[[137 122 121 123 125]
 [151 109 116 115 116]] >> 116

[[140 147 110 116 151]
 [135 139 107 144 141]] >> 107

[[101 140 108  99 118]
 [106 130 126 106 148]] >> 126

[[125 112 152 150 146]
 [157 128 153 144  98]] >> 153

[[136 123 136 119 125]
 [116 133 156 120 145]] >> 156

[[118 142 143 118 140]
 [120 124 146 120 149]] >> 146
---
[[135 136 142 140 135 140 129]
 [111 121 151 130 152 123 102]
 [110 124 136 121 118 115 136]] ans = 118

[[141 127 136 151]
 [132 151 137 132]
 [122 137 125 127]] ans = 137

[[106 131 125 146]
 [103 112 118 138]
 [122 142 128 150]] ans = 142

[[116 112 114 118 130]
 [136 122 144 120 109]
 [112 114 107 115 133]] ans = 107

[[122 129 141 121 153 104]
 [149 111 133 124 109 154]
 [104 149 111 134 126 107]] ans = 134

[[120 122 139 138 148]
 [119 111 136 142 138]
 [126 143 136 126 149]] ans = 136

[[103 121 111 123]
 [131 131 123 125]
 [127 116 144 142]] ans = 116
---
[128 105 131 118 138 139 113] value 131

[[141 119 116 147 106]
 [152  98 103 117 154]
 [152  98 103 117 154]] value 103

[[132 145 131 140 110]
 [104 113 153 144 145]] value 153

[144 147 104 108 119 148 106] value 104

[[121 152 138 104 153 128]
 [107 157 122 105 100 130]] value 122

[141 135 155 134 156 142 144] value 155

[[126 114 140 151 120 116 126]
 [125 110 140 146 125 114 120]
 [125 108 134 131 135 116 110]] value 134

[105 114 151 143] value 151

[149 105 102 112] value 102
---
[[136 103 133 130 141]
 [121 139 136 133 127]] → 141, 139

[145 122 141 139 103 135 158] → 158, 145

[121 144 158  99 122 135] → 158, 144

[[129 116 131 106 122]
 [116 132 115 136 130]] → 136, 132

[112 117 140 154 103 151] → 154, 151

[118 139 150 107 148] → 150, 148
---
[107 127 121 154] 154, 107
[120 135 151 107 147 124] 151, 107
[134 153 106 156] 156, 106
[152 151 112 143 117] 152, 112
[117 109 125 138 157 105 152] 157, 105
[111 154 103 122 123 124] 154, 103
---
[[138 140 116 143 141 111]
 [148 150 108 149 149 123]] Out: 149

[112 120 147 117 149 105 116] Out: 149

[130 123 125 101] Out: 123

[[153 140 104 151]
 [114 114 154 110]] Out: 114

[[139 131 133 134 128 124 124]
 [124 121 141 118 106 141 113]
 [138 120 133 128 131 124 138]] Out: 131

[147 104 106 152 106] Out: 106
---
[[120 100 129 121 104]
 [114 124 131 125 125]
 [136 128 124 109 137]] value 114

[[136 123 128 134 152 111 132]
 [127 136 121 123 107 143 124]
 [120 113 143 128 145 117 136]] value 127

[[133 112 115 134 120]
 [145 125 140 138 131]
 [100 148 119 134 128]] value 145

[[149 110 110 150]
 [148 116 114 147]
 [109 140 144 109]] value 148

[[131 127 150 158]
 [121 145 101 110]
 [134 114 155 149]] value 121

[[128 110 131 154 154 129]
 [129 122 153 136 136 113]
 [133 123 128 117 117 133]] value 129

[[101 135 143 137 146]
 [135 130 121 131 143]
 [101 152 155 127 120]] value 135

[[144 113 115 116 149]
 [153 107 110 115 147]
 [136 109 106 111 137]] value 153
---
[[115 121 119 127]
 [131 114 120 111]
 [119 142 134 152]] >> 142

[[105 101 147 138 103]
 [107 108 144 138 107]
 [111 101 142 144 109]] >> 101

[[117 115 124 120 104 133 134]
 [144 129 134 135 148 128 113]
 [135 145 130 135 150 122 127]] >> 145

[[155 131 133 130]
 [101 145 118 122]
 [142 142 111 139]] >> 142

[[149 155 115 149 119 115]
 [110 115 153 123 153 154]
 [108 103 156 110 155 156]] >> 103

[[144 152 124 143  99]
 [122 132 142 127 130]
 [136 108 134 138 125]] >> 108

[[142 137 133 134 135]
 [136 125 121 130 106]
 [132 123 119 147 132]] >> 123

[[124 139 123 113 124 140]
 [145 123 143 104 131 122]
 [129 125 139 112 133 122]] >> 125
---
[140 149 101 100 107 133 144] --> 140
[156 116 112 104 155 136] --> 156
[122 129 132 126 113 105 115] --> 122
[108 143 133 155 146 129 123] --> 108
[127 154 125 129 142  98  99] --> 127
[130 105 104 118 149 143 116] --> 130
[152 138 153 132 135] --> 152
---
[151, 125, 120, 112] -> 125

[[135, 135, 101, 144, 116],
 [145, 115, 128, 111, 107]] -> 144

[[106, 124, 117, 156, 145, 123],
 [113, 137, 117, 115, 131, 151]] -> 151

[[132, 127, 130, 121],
 [122, 120, 126, 108],
 [141, 100, 109, 107]] -> 132

[145, 101, 120, 128, 149, 107, 122] -> 145

[[131, 152, 111, 126],
 [127, 125, 149, 127]] -> 149
---
[[131 136 130 132 126 142 114 134 132 126 105]
 [128 129 131 142 131 111 127 123 129 129 125]
 [120 134 128 133 125 124 129 120 130 123 125]
 [118 122 131 144 124 116 118 124 124 129 150]
 [125 124 133 123 126 126 134 125 128 125 119]
 [131 130 133 123 127 105 126 119 124 124 131]
 [123 133 129 114 120 138 135 124 134 132 127]
 [119 128 128 121 121 107 137 117 120 130 116]] result: 130

[[121 132 115 121 150 119 139 131 116 140]
 [130 125 139 149 127 130 138 144 123 132]
 [126 154 117 144 109 131 138 144 147 128]
 [129 139 130 121 127 119 136 123 133 130]
 [136 125 124 129 134 123 142 120 119 132]] result: 115

[[129 129 123 126 124 128]
 [120 132 118 126 131 128]
 [139 133 131 125 130 128]
 [129 134 137 133 130 131]
 [129 131 131 122 132 133]
 [134 123 131 133 127 128]
 [127 145 149 129 130 125]
 [130 122 131 124 129 128]
 [132 132 143 127 130 126]] result: 123

[[130 114 118 138 112 137 139 113 113 117 128 143 139]
 [120 117 118 144 137 136 143 120 134 118 118 146 123]
 [113 119 115 135 138 112 129 126 136 117 126 130 124]
 [127 124 125 129 124 119 126 125 124 126 138 130 136]
 [133 148 140 137 136 119 133 146 137 138 128 135 123]
 [132 155 141 122 133 111 120 153 135 146 150 120 129]
 [126 118 126 117 120 131 118 117 120 125 132 117 134]
 [132 131 130 128 117 122 127 128 120 131 141 133 137]
 [138 126 135 133 107 136 132 121 110 131 125 138 136]
 [116 115 116 134 139 130 134 118 134 119 124 133 124]
 [122 113 118 143 131 137 142 116 128 117 113 145 124]] result: 118

[[124 121 138 129 135 102 115 135]
 [124 122 138 129 135 103 116 135]
 [123 120 139 129 136 100 114 135]
 [125 124 135 130 134 109 120 134]
 [125 123 136 130 134 107 119 135]
 [124 122 137 130 135 104 117 135]
 [125 124 136 130 134 108 119 134]
 [125 123 137 130 134 105 118 135]
 [123 118 139 129 137  99 113 134]] result: 138

[[126 126 143 139 125 137 139 122]
 [122 127 139 135 131 134 138 121]
 [125 122 153 148 126 144 137 128]
 [123 121 142 139 128 136 134 126]
 [140 135 126 116 121 121 135 133]
 [143 124 136 133 115 134 119 148]
 [119 115 117 114 126 110 124 125]] result: 143
---
99,130,135,138,124 Answer: 124, 99

154,116,130,123 Answer: 123, 154

147,146,134,111,106,125
139,112,140,110,128,114
135,125,118,135,121,147
Answer: 125, 135

108,143,152,135,103
123,116,110,99,128
Answer: 103, 123

108,148,132,137,145,129
126,151,119,146,140,122
142,116,151,127,125,107
Answer: 129, 142

131,131,133,130,129
150,148,134,144,132
Answer: 129, 150

122,157,101,144,129,147 Answer: 147, 122

140,154,129,109,142 Answer: 142, 140

135,155,114,111,144,119,126 Answer: 126, 135
---
Q: [151, 123, 140, 117, 153, 132]
A: 123
Q: [154, 121, 101, 115, 113]
A: 121
Q: [126, 119, 104, 135]
A: 119
Q: [119, 124, 151, 134, 123, 114, 128]
A: 124
Q: [124, 100, 105, 152, 119, 114]
A: 100
Q: [142, 123, 147, 103]
A: 123
Q: [121, 152, 123, 132]
A: 152
---
155,121,111,128,154
118,112,156,146,133
105,125,131,130,127
Answer: 125

135,149,105,122,112 Answer: 149

127,123,135,151,143
128,123,140,154,145
126,126,123,129,128
Answer: 126

125,152,146,121,116 Answer: 152

127,115,127,134,124
123,115,112,114,121
122,117,102,100,120
Answer: 117

151,128,148,137,130
111,125,112,135,124
Answer: 125

127,145,134,107,146
131,104,112,107,117
132,106,109,107,127
Answer: 106
---
[[150 110 110 106 143]
 [145 109 105 111 145]] out 105

[[101 122 102 105 106 101]
 [135 107 153 114 154 116]] out 153

[[116 135 148 143 103 150 122]
 [120 123 141 137 113 136 128]] out 141

[[141 124 119 109 127 122]
 [146 141 122 126 151 132]] out 122

[[152 114 151 104 107  99]
 [152 142 147 146 117 142]] out 147

[[134 132 135 144 150 144 109]
 [133 125 130 124 111 128 155]] out 130

[[128 151 123 131]
 [130 138 133 119]] out 133
---
[146, 119, 144, 157] → 119
[[138, 127, 120, 131, 117, 138, 122], [125, 105, 129, 130, 123, 120, 132], [115, 142, 104, 113, 135, 118, 126]] → 127
[[131, 110, 124, 146], [102, 137, 147, 105], [141, 124, 123, 143]] → 110
[129, 131, 114, 153, 143, 125, 124] → 131
[118, 117, 132, 151, 145] → 117
[143, 122, 112, 114, 108, 106] → 122
[151, 135, 129, 125, 122] → 135
[[123, 129, 137, 126], [120, 110, 131, 156], [133, 132, 119, 121]] → 129
[[125, 137, 119, 114], [133, 107, 131, 125], [125, 136, 120, 116]] → 137
[107, 124, 122, 140, 131, 145, 115] → 124
